Here is a tiny trained network, its code and every weight. The questions are about switching its units off for an input and a target symbol, where a switched-off unit gives its printed mean instead of its output.

import numpy as np


def w(rows, s, z=0):
    codes = np.array(rows[::2]) - 128.0
    scale = np.full(codes.shape[1], s)
    scale[-1] = z or s
    return codes * scale


def norm(h):
    return h / np.sqrt((h * h).mean(-1, keepdims=True) + 1e-5)


def f(y):
    return np.maximum(y, 0)


def softmax(a):
    e = np.exp(a - a.max(-1, keepdims=True))
    return e / e.sum(-1, keepdims=True)


def log_softmax(a):
    a = a - a.max(-1, keepdims=True)
    return a - np.log(np.exp(a).sum(-1, keepdims=True))


def net(x, mask):
    ids = ['ΔΞΠΣΨΩαβγεζηθλμτ'.index(c) for c in x.split()]
    T = len(ids)
    res = E[ids] + P[:T]
    u = 0
    for l in range(2):
        q, k, v = (norm(res) @ M[l].T for M in (Q, K, V))
        z = softmax(np.where(np.tri(T) > 0, q @ k.T / 3**0.5, -1e9)) @ v
        res = res + np.where(mask[u], z, O[l][:, -1]) @ O[l][:, :-1]
        u += 1
        y = f(norm(res) @ A[l][:, :-1].T + A[l][:, -1])
        res = res + np.where(mask[u : u + 8], y, B[l][:, -1]) @ B[l][:, :-1]
        u += 8
    return log_softmax(norm(res)[-1] @ U[:, :-1].T + U[:, -1])


Q, K, V, O, A, B = {}, {}, {}, {}, {}, {}
E = w([
[135,6,94],'Δ',
[111,126,112],'Ξ',
[143,151,135],'Π',
[9,187,113],'Σ',
[174,144,187],'Ψ',
[111,154,42],'Ω',
[119,128,110],'α',
[225,69,121],'β',
[57,54,155],'γ',
[108,130,123],'ε',
[144,35,190],'ζ',
[166,204,100],'η',
[149,148,131],'θ',
[86,94,110],'λ',
[136,148,143],'μ',
[110,234,101],'τ',
],0.024)
P = w([
[3,84,131],'0',
[74,140,86],'1',
[66,151,96],'2',
[58,154,102],'3',
[147,139,125],'4',
[141,137,112],'5',
[141,129,92],'6',
[193,128,89],'7',
[186,138,100],'8',
],0.0033)
Q[0] = w([
[170,162,90],'0.h0',
[65,71,199],'0.h0',
[135,3,130],'0.h0',
],0.0055)
K[0] = w([
[78,118,142],'0.h0',
[31,3,56],'0.h0',
[120,40,72],'0.h0',
],0.0063)
V[0] = w([
[107,62,255],'0.h0',
[108,162,163],'0.h0',
[112,149,122],'0.h0',
],0.0054)
O[0] = w([
[116,164,141,50],'0.h0',
[141,1,73,178],'0.h0',
[8,163,158,253],'0.h0',
],0.0033,0.00053)
A[0] = w([
[106,23,233,185],'0.n0',
[94,170,220,94],'0.n1',
[49,136,66,130],'0.n2',
[201,145,142,61],'0.n3',
[178,140,148,135],'0.n4',
[154,3,130,77],'0.n5',
[195,126,215,4],'0.n6',
[138,121,44,38],'0.n7',
],0.0063,0.0033)
B[0] = w([
[118,36,120,224],'0.n0',
[157,151,123,146],'0.n1',
[214,169,168,255],'0.n2',
[118,131,144,140],'0.n3',
[139,91,125,144],'0.n4',
[147,65,1,185],'0.n5',
[138,149,106,137],'0.n6',
[124,98,157,144],'0.n7',
],0.0089,0.0046)
Q[1] = w([
[180,93,250],'1.h0',
[71,190,104],'1.h0',
[158,192,50],'1.h0',
],0.011)
K[1] = w([
[157,170,88],'1.h0',
[3,122,171],'1.h0',
[116,158,195],'1.h0',
],0.015)
V[1] = w([
[1,156,75],'1.h0',
[156,123,23],'1.h0',
[161,103,146],'1.h0',
],0.0079)
O[1] = w([
[210,96,42,58],'1.h0',
[124,252,42,2],'1.h0',
[109,195,232,103],'1.h0',
],0.0043,0.00068)
A[1] = w([
[156,187,154,81],'1.n0',
[131,147,146,158],'1.n1',
[197,137,165,213],'1.n2',
[92,119,128,104],'1.n3',
[91,35,67,90],'1.n4',
[157,140,35,3],'1.n5',
[112,252,105,186],'1.n6',
[39,147,187,185],'1.n7',
],0.016,0.0062)
B[1] = w([
[167,188,198,194],'1.n0',
[64,184,130,167],'1.n1',
[79,190,250,239],'1.n2',
[143,167,99,142],'1.n3',
[114,212,155,227],'1.n4',
[163,44,177,147],'1.n5',
[228,158,123,255],'1.n6',
[77,86,1,191],'1.n7',
],0.0093,0.0096)
U = w([
[144,129,124,108],'Δ',
[144,155,117,150],'Ξ',
[244,123,65,108],'Π',
[45,152,239,47],'Σ',
[44,237,83,16],'Ψ',
[147,141,116,105],'Ω',
[29,134,119,200],'α',
[135,151,107,102],'β',
[131,203,7,122],'γ',
[201,184,69,123],'ε',
[170,78,76,254],'ζ',
[194,144,100,127],'η',
[212,77,179,109],'θ',
[134,57,204,125],'λ',
[127,168,101,116],'μ',
[144,152,137,154],'τ',
],0.02,0.0088)

Each question gives the input, a string of symbols that net reads in full, and the target symbol t.
The units are the heads (3 rows each of Q, K, V and O) and the neurons (one row each of A and B). Each row of codes is followed by its name. A weight is (code - 128) times the scale printed after its matrix; where a second scale follows, it is the last column's (O, A, B and U).
mask holds one flag per unit, layer by layer, with each layer's heads first. A switched-off unit (its flag False) gives its mean, the last column of its rows in O or B, instead of its output. The means were averaged over made-up inputs and are rounded, as every weight is.
A unit's drop is (log p(t) with every unit on - log p(t) with that unit switched off) / (log p(t) with every unit on - log p(t) with every unit switched off).
The circuit of an input: a set's keep is (log p(t) with only the set's units on - log p(t) with every unit switched off) / (log p(t) with every unit on - log p(t) with every unit switched off). Starting from the 12 units with the biggest drops (on a tie, the unit counted first), units are removed one at a time, each time the one whose removal leaves the highest keep (on an exact tie, the one counted first), for as long as the keep stays at least 0.8.
circuit, biggest first: the units of the circuit, biggest drop first
most important unit: the unit with the biggest drop
k most important neurons: the k neurons with the biggest drops, biggest first
top k neurons in layer l: the k neurons of layer l with the biggest drops, biggest first
drop of u: that unit's drop, to one decimal
input γ α Ω Ω ε Ω, target Π: top neuron in layer 1 : [1.n5]
input Ξ μ γ Ξ ε Σ ε μ, target Σ: 4 most important neurons : [0.n5 0.n0 1.n2 0.n4]
input ε Π Σ ε, target Σ: top 2 neurons in layer 1 : [1.n6 1.n2]
input Ξ Δ ε ε, target θ: circuit, biggest first : [1.h0 1.n5]
input Σ α η ε, target λ: circuit, biggest first : [1.h0 1.n5 1.n6]
input ζ ζ Σ Δ Ψ ε ε Σ Π, target Σ: 3 most important neurons : [1.n2 0.n5 0.n0]
input γ ε Σ Δ θ, target Σ: 3 most important neurons : [0.n5 1.n2 0.n0]
input Ξ Σ ε γ Ξ α λ, target Ψ: circuit, biggest first : [1.n4 1.n6 1.n2]
input ε ε α, target Σ: circuit, biggest first : [0.n5 0.n2 1.h0 1.n6]
input ε γ ε Π, target Σ: circuit, biggest first : [0.n5 1.h0 0.n2 1.n6]
input ε μ γ μ, target Σ: top 3 neurons in layer 0 : [0.n0 0.n5 0.n2]
input ε Δ ε, target Σ: circuit, biggest first : [0.n5 1.h0 0.n2 1.n6]
input μ ε ε, target α: 4 most important neurons : [0.n2 0.n5 1.n7 0.n1]
input Π γ Ψ ε τ ε γ γ θ, target Σ: 3 most important neurons : [0.n5 1.n2 0.n4]
input Σ μ Σ ε, target λ: 3 most important neurons : [0.n0 1.n5 1.n6]
input ε ε ε ε Ψ, target Σ: 2 most important neurons : [1.n6 1.n2]
input Ξ Π τ α, target θ: most important unit : 0.n0
input γ ε ε Δ ε ε ε Ξ, target Σ: 4 most important neurons : [0.n5 0.n0 1.n2 0.n2]
input ε ε ε η Σ τ γ, target α: 3 most important neurons : [1.n4 1.n6 1.n2]
input Ψ Ψ θ ε, target γ: most important unit : 0.n2
input μ Δ Δ Ω, target Π: top 2 neurons in layer 1 : [1.n2 1.n5]
input ε λ α, target Σ: top 2 neurons in layer 1 : [1.n6 1.n2]
input γ γ ζ γ, target α: drop of 1.n4 : 0.2
input ε ε ζ Π ε Δ γ Ξ, target Σ: drop of 1.n2 : 0.5
input ε α Ξ ε ε Σ, target γ: drop of 1.n2 : 0.1
input ε ε γ Ξ τ Π ε Ψ, target Σ: drop of 1.n6 : 0.2
